Below is a small trained network, with its code and all its weights. Each question gives an input and a class and asks what happens when units are switched off, that is, made to give their printed mean instead of their output.

import numpy as np


def w(rows, s, z=0):
    codes = np.array(rows[::2]) - 128.0
    scale = np.full(codes.shape[1], s)
    scale[-1] = z or s
    return codes * scale


def norm(h):
    return h / np.sqrt((h * h).mean(-1, keepdims=True) + 1e-5)


def f(y):
    return y / 2 * (1 + np.tanh(0.7978845608 * (y + 0.044715 * y**3)))


def log_softmax(a):
    a = a - a.max(-1, keepdims=True)
    return a - np.log(np.exp(a).sum(-1, keepdims=True))


def net(x, mask):
    res = np.array(x, float).reshape(1, 5) / 4 @ E
    u = 0
    for l in range(2):
        y = f(norm(res) @ A[l][:, :-1].T + A[l][:, -1])
        res = res + np.where(mask[u : u + 7], y, B[l][:, -1]) @ B[l][:, :-1]
        u += 7
    return log_softmax(norm(res)[-1] @ U[:, :-1].T + U[:, -1])


A, B = {}, {}
E = w([
[152,137,169,189,145,96],'x0',
[239,142,81,89,163,71],'x1',
[109,119,183,82,144,83],'x2',
[193,206,232,103,199,221],'x3',
[165,199,164,104,2,124],'x4',
],0.0081)
A[0] = w([
[143,130,171,188,138,77,6],'0.n1',
[122,83,115,127,182,135,22],'0.n2',
[145,143,99,109,128,97,1],'0.n3',
[133,149,141,86,158,171,53],'0.n4',
[146,127,54,131,109,209,59],'0.n5',
[87,112,145,6,139,113,77],'0.n6',
[143,131,83,127,124,160,54],'0.n7',
],0.017,0.0034)
B[0] = w([
[166,126,118,251,91,117,157],'0.n1',
[82,213,32,97,158,125,227],'0.n2',
[146,83,174,68,148,130,140],'0.n3',
[182,84,129,118,110,202,211],'0.n4',
[126,149,174,214,132,64,203],'0.n5',
[139,155,145,245,117,75,253],'0.n6',
[156,138,128,158,132,96,143],'0.n7',
],0.018,0.0049)
A[1] = w([
[143,156,174,190,150,62,93],'1.n1',
[126,213,131,55,33,100,5],'1.n2',
[187,132,117,134,60,106,25],'1.n3',
[95,35,58,111,59,45,79],'1.n4',
[8,116,146,129,77,172,64],'1.n5',
[234,110,57,65,122,57,89],'1.n6',
[150,156,175,125,73,116,22],'1.n7',
],0.015,0.0028)
B[1] = w([
[117,131,122,183,97,109,254],'1.n1',
[103,173,56,123,174,121,161],'1.n2',
[71,101,94,142,184,166,180],'1.n3',
[248,178,131,111,141,217,221],'1.n4',
[85,66,210,89,116,51,186],'1.n5',
[45,80,211,118,79,84,188],'1.n6',
[141,145,63,125,157,94,180],'1.n7',
],0.019,0.0089)
U = w([
[247,122,153,89,97,205,249],'0',
[135,124,131,204,101,96,49],'1',
[144,105,119,201,98,122,110],'2',
[88,66,197,80,103,85,132],'3',
[88,149,49,84,158,124,134],'4',
],0.015,0.0017)

Each question gives the input, the list of numbers given to net, and the class t.
The units are the neurons (one row each of A and B). Each row of codes is followed by its name. A weight is (code - 128) times the scale printed after its matrix; where a second scale follows, it is the last column's (A, B and U).
mask holds one flag per neuron, layer by layer. A switched-off neuron (its flag False) gives its mean, the last column of its row in B, instead of its output. The means were averaged over made-up inputs and are rounded, as every weight is.
A unit's drop is (log p(t) with every unit on - log p(t) with that unit switched off) / (log p(t) with every unit on - log p(t) with every unit switched off).
The circuit of an input: a set's keep is (log p(t) with only the set's units on - log p(t) with every unit switched off) / (log p(t) with every unit on - log p(t) with every unit switched off). Starting from the 12 units with the biggest drops (on a tie, the unit counted first), units are removed one at a time, each time the one whose removal leaves the highest keep (on an exact tie, the one counted first), for as long as the keep stays at least 0.8.
circuit, biggest first: the units of the circuit, biggest drop first
unit that matters most: the unit with the biggest drop
top k neurons: the k neurons with the biggest drops, biggest first
top k neurons in layer l: the k neurons of layer l with the biggest drops, biggest first
drop when u is switched off: that unit's drop, to one decimal
input [4,1,-3,-1,6], class 4: circuit, biggest first : (0.n6, 1.n2)
input [-4,3,-4,-5,6], class 4: circuit, biggest first : (1.n2)
input [-1,-8,-6,6,-1], class 3: top 3 neurons in layer 1 : (1.n4, 1.n5, 1.n1)
input [6,-8,1,2,-8], class 3: circuit, biggest first : (1.n5, 0.n6)
input [6,-7,0,2,-4], class 3: top 2 neurons in layer 0 : (0.n6, 0.n5)
input [4,3,-3,0,5], class 4: top 2 neurons in layer 1 : (1.n3, 1.n2)
input [5,-6,-3,-3,-4], class 3: circuit, biggest first : (1.n5, 0.n6)
input [1,-5,-1,4,6], class 4: top 3 neurons : (1.n2, 1.n6, 1.n7)
input [0,2,-5,-5,1], class 0: top 2 neurons in layer 0 : (0.n6, 0.n1)
input [-2,-5,-8,-8,6], class 0: top 2 neurons : (1.n4, 0.n6)
input [3,2,6,7,8], class 4: top 3 neurons : (1.n2, 1.n4, 1.n7)
input [-2,8,6,3,6], class 3: top 2 neurons : (1.n6, 0.n5)
input [5,-3,5,-5,8], class 4: circuit, biggest first : (1.n2, 0.n6)
input [-1,6,-2,0,-8], class 4: circuit, biggest first : (0.n2)
input [7,1,3,-7,-1], class 0: top 2 neurons in layer 0 : (0.n6, 0.n5)
input [-8,8,-8,6,1], class 1: top 2 neurons in layer 0 : (0.n5, 0.n7)
input [7,2,3,-7,1], class 0: top 2 neurons : (1.n4, 0.n6)
input [1,4,-5,1,-6], class 4: top 2 neurons : (0.n2, 0.n6)
input [-2,-4,-3,1,6], class 4: circuit, biggest first : (1.n2, 0.n6)
input [-3,-7,-2,-2,7], class 3: unit that matters most : 1.n5
input [-6,-2,4,1,-8], class 4: top 2 neurons in layer 0 : (0.n2, 0.n5)
input [-1,-1,-4,-1,7], class 4: top 2 neurons : (0.n6, 1.n2)
input [2,-1,0,-7,-4], class 0: drop when 1.n4 is switched off : 0.9
input [-7,2,-8,-8,-8], class 0: drop when 0.n2 is switched off : -0.1
